Below are the code and all the weights of a small trained network. Each question names an input and a target symbol and asks about switching units off, where a switched-off unit gives its printed mean instead of its output.

import numpy as np


def w(rows, s, z=0):
    codes = np.array(rows[::2]) - 128.0
    scale = np.full(codes.shape[1], s)
    scale[-1] = z or s
    return codes * scale


def norm(h):
    return h / np.sqrt((h * h).mean(-1, keepdims=True) + 1e-5)


def f(y):
    return np.maximum(y, 0)


def softmax(a):
    e = np.exp(a - a.max(-1, keepdims=True))
    return e / e.sum(-1, keepdims=True)


def log_softmax(a):
    a = a - a.max(-1, keepdims=True)
    return a - np.log(np.exp(a).sum(-1, keepdims=True))


def net(x, mask):
    ids = ['βθλξπτ'.index(c) for c in x.split()]
    T = len(ids)
    res = E[ids] + P[:T]
    r = norm(res)
    for j in range(3):
        rows = slice(3 * j, 3 * j + 3)
        q, k, v = (r @ M[0][rows].T for M in (Q, K, V))
        z = softmax(np.where(np.tri(T) > 0, q @ k.T / 3**0.5, -1e9)) @ v
        o = O[0][rows]
        res = res + np.where(mask[j], z, o[:, -1]) @ o[:, :-1]
    y = f(norm(res) @ A[0][:, :-1].T + A[0][:, -1])
    res = res + np.where(mask[3:15], y, B[0][:, -1]) @ B[0][:, :-1]
    return log_softmax(norm(res)[-1] @ U[:, :-1].T + U[:, -1])


Q, K, V, O, A, B = {}, {}, {}, {}, {}, {}
E = w([
[117,110,122,56],'β',
[164,157,203,154],'θ',
[3,109,147,187],'λ',
[78,205,97,15],'ξ',
[108,98,130,117],'π',
[98,177,96,146],'τ',
],0.015)
P = w([
[254,94,64,86],'0',
[156,163,235,159],'1',
[108,143,206,137],'2',
[147,161,234,146],'3',
[120,173,193,171],'4',
[107,145,196,133],'5',
[109,166,184,154],'6',
[108,191,177,172],'7',
],0.0081)
Q[0] = w([
[200,155,85,111],'head 0',
[80,154,100,131],'head 0',
[76,151,103,93],'head 0',
[185,123,85,111],'head 1',
[7,149,195,127],'head 1',
[181,75,95,167],'head 1',
[165,136,126,110],'head 2',
[148,202,165,85],'head 2',
[138,178,190,118],'head 2',
],0.013)
K[0] = w([
[119,131,66,131],'head 0',
[152,139,129,97],'head 0',
[249,94,115,146],'head 0',
[37,153,189,151],'head 1',
[152,122,66,149],'head 1',
[105,193,95,184],'head 1',
[73,226,176,33],'head 2',
[118,109,70,132],'head 2',
[165,121,72,137],'head 2',
],0.013)
V[0] = w([
[156,153,4,158],'head 0',
[192,116,139,116],'head 0',
[64,63,117,148],'head 0',
[83,207,104,93],'head 1',
[111,207,155,70],'head 1',
[144,197,111,132],'head 1',
[104,144,199,32],'head 2',
[195,228,143,152],'head 2',
[115,90,198,161],'head 2',
],0.013)
O[0] = w([
[102,158,181,125,1],'head 0',
[202,170,153,129,152],'head 0',
[93,156,67,142,87],'head 0',
[95,192,89,129,98],'head 1',
[83,152,115,110,142],'head 1',
[42,34,189,34,127],'head 1',
[87,219,176,172,164],'head 2',
[136,145,155,2,137],'head 2',
[178,145,79,152,129],'head 2',
],0.0082,0.0092)
A[0] = w([
[64,55,126,155,156],'neuron 0',
[110,168,107,104,150],'neuron 1',
[29,34,125,135,212],'neuron 2',
[96,136,169,91,198],'neuron 3',
[115,187,118,172,125],'neuron 4',
[62,126,9,62,230],'neuron 5',
[47,148,76,57,160],'neuron 6',
[73,126,180,182,137],'neuron 7',
[117,112,102,166,75],'neuron 8',
[113,125,15,139,175],'neuron 9',
[154,124,131,152,187],'neuron 10',
[133,171,224,79,253],'neuron 11',
],0.012,0.0028)
B[0] = w([
[162,195,28,80,151],'neuron 0',
[148,228,230,254,146],'neuron 1',
[204,144,77,65,157],'neuron 2',
[38,72,67,164,184],'neuron 3',
[141,26,97,214,163],'neuron 4',
[97,63,169,219,150],'neuron 5',
[45,14,161,180,157],'neuron 6',
[160,221,34,128,175],'neuron 7',
[205,74,64,149,147],'neuron 8',
[61,53,241,230,153],'neuron 9',
[15,64,161,212,158],'neuron 10',
[166,199,8,197,246],'neuron 11',
],0.005,0.012)
U = w([
[177,169,103,69,169],'β',
[191,88,216,149,89],'θ',
[99,106,55,183,138],'λ',
[11,183,241,159,146],'ξ',
[133,21,134,190,195],'π',
[66,67,163,65,3],'τ',
],0.011,0.0023)

Each question gives the input, a string of symbols that net reads in full, and the target symbol t.
The units are the heads (3 rows each of Q, K, V and O) and the neurons (one row each of A and B). Each row of codes is followed by its name. A weight is (code - 128) times the scale printed after its matrix; where a second scale follows, it is the last column's (O, A, B and U).
mask holds one flag per unit, heads first, then neurons. A switched-off unit (its flag False) gives its mean, the last column of its rows in O or B, instead of its output. The means were averaged over made-up inputs and are rounded, as every weight is.
A unit's drop is (log p(t) with every unit on - log p(t) with that unit switched off) / (log p(t) with every unit on - log p(t) with every unit switched off).
The circuit of an input: a set's keep is (log p(t) with only the set's units on - log p(t) with every unit switched off) / (log p(t) with every unit on - log p(t) with every unit switched off). Starting from the 12 units with the biggest drops (on a tie, the unit counted first), units are removed one at a time, each time the one whose removal leaves the highest keep (on an exact tie, the one counted first), for as long as the keep stays at least 0.8.
circuit, biggest first: the units of the circuit, biggest drop first
k most important neurons: the k neurons with the biggest drops, biggest first
heads that matter: for each layer, one digit per head in row order, 1 if its drop is at least 0.15 and else 0, layers parted by /
drop when u is switched off: that unit's drop, to one decimal
input θ ξ β, target ξ: circuit, biggest first => head 2
input β λ θ, target λ: heads that matter => 100
input λ β τ, target π: circuit, biggest first => head 2; neuron 11
input θ θ θ π θ β λ λ, target β: heads that matter => 010
input λ θ τ θ θ θ β, target π: circuit, biggest first => head 2; neuron 11
input θ θ π τ λ λ, target β: heads that matter => 000
input τ ξ τ λ π β, target τ: heads that matter => 001
input θ θ ξ θ β ξ τ, target β: circuit, biggest first => head 0; head 2
input ξ λ θ ξ β π ξ, target ξ: heads that matter => 000
input θ θ τ θ, target β: 2 most important neurons => neuron 11; neuron 9
input τ ξ θ λ, target τ: circuit, biggest first => head 1; head 2
input θ θ ξ λ θ β π β, target β: circuit, biggest first => head 0; neuron 4
input θ λ τ θ λ θ θ, target λ: circuit, biggest first => head 0; head 2
input τ θ π λ ξ, target τ: circuit, biggest first => head 2
input ξ π θ λ ξ λ π π, target ξ: heads that matter => 010
input τ θ λ β, target τ: drop when head 2 is switched off => 0.4
input λ β ξ θ θ τ β β, target π: drop when neuron 4 is switched off => 0.3
input τ λ ξ λ λ θ β θ, target τ: drop when head 1 is switched off => 0.3
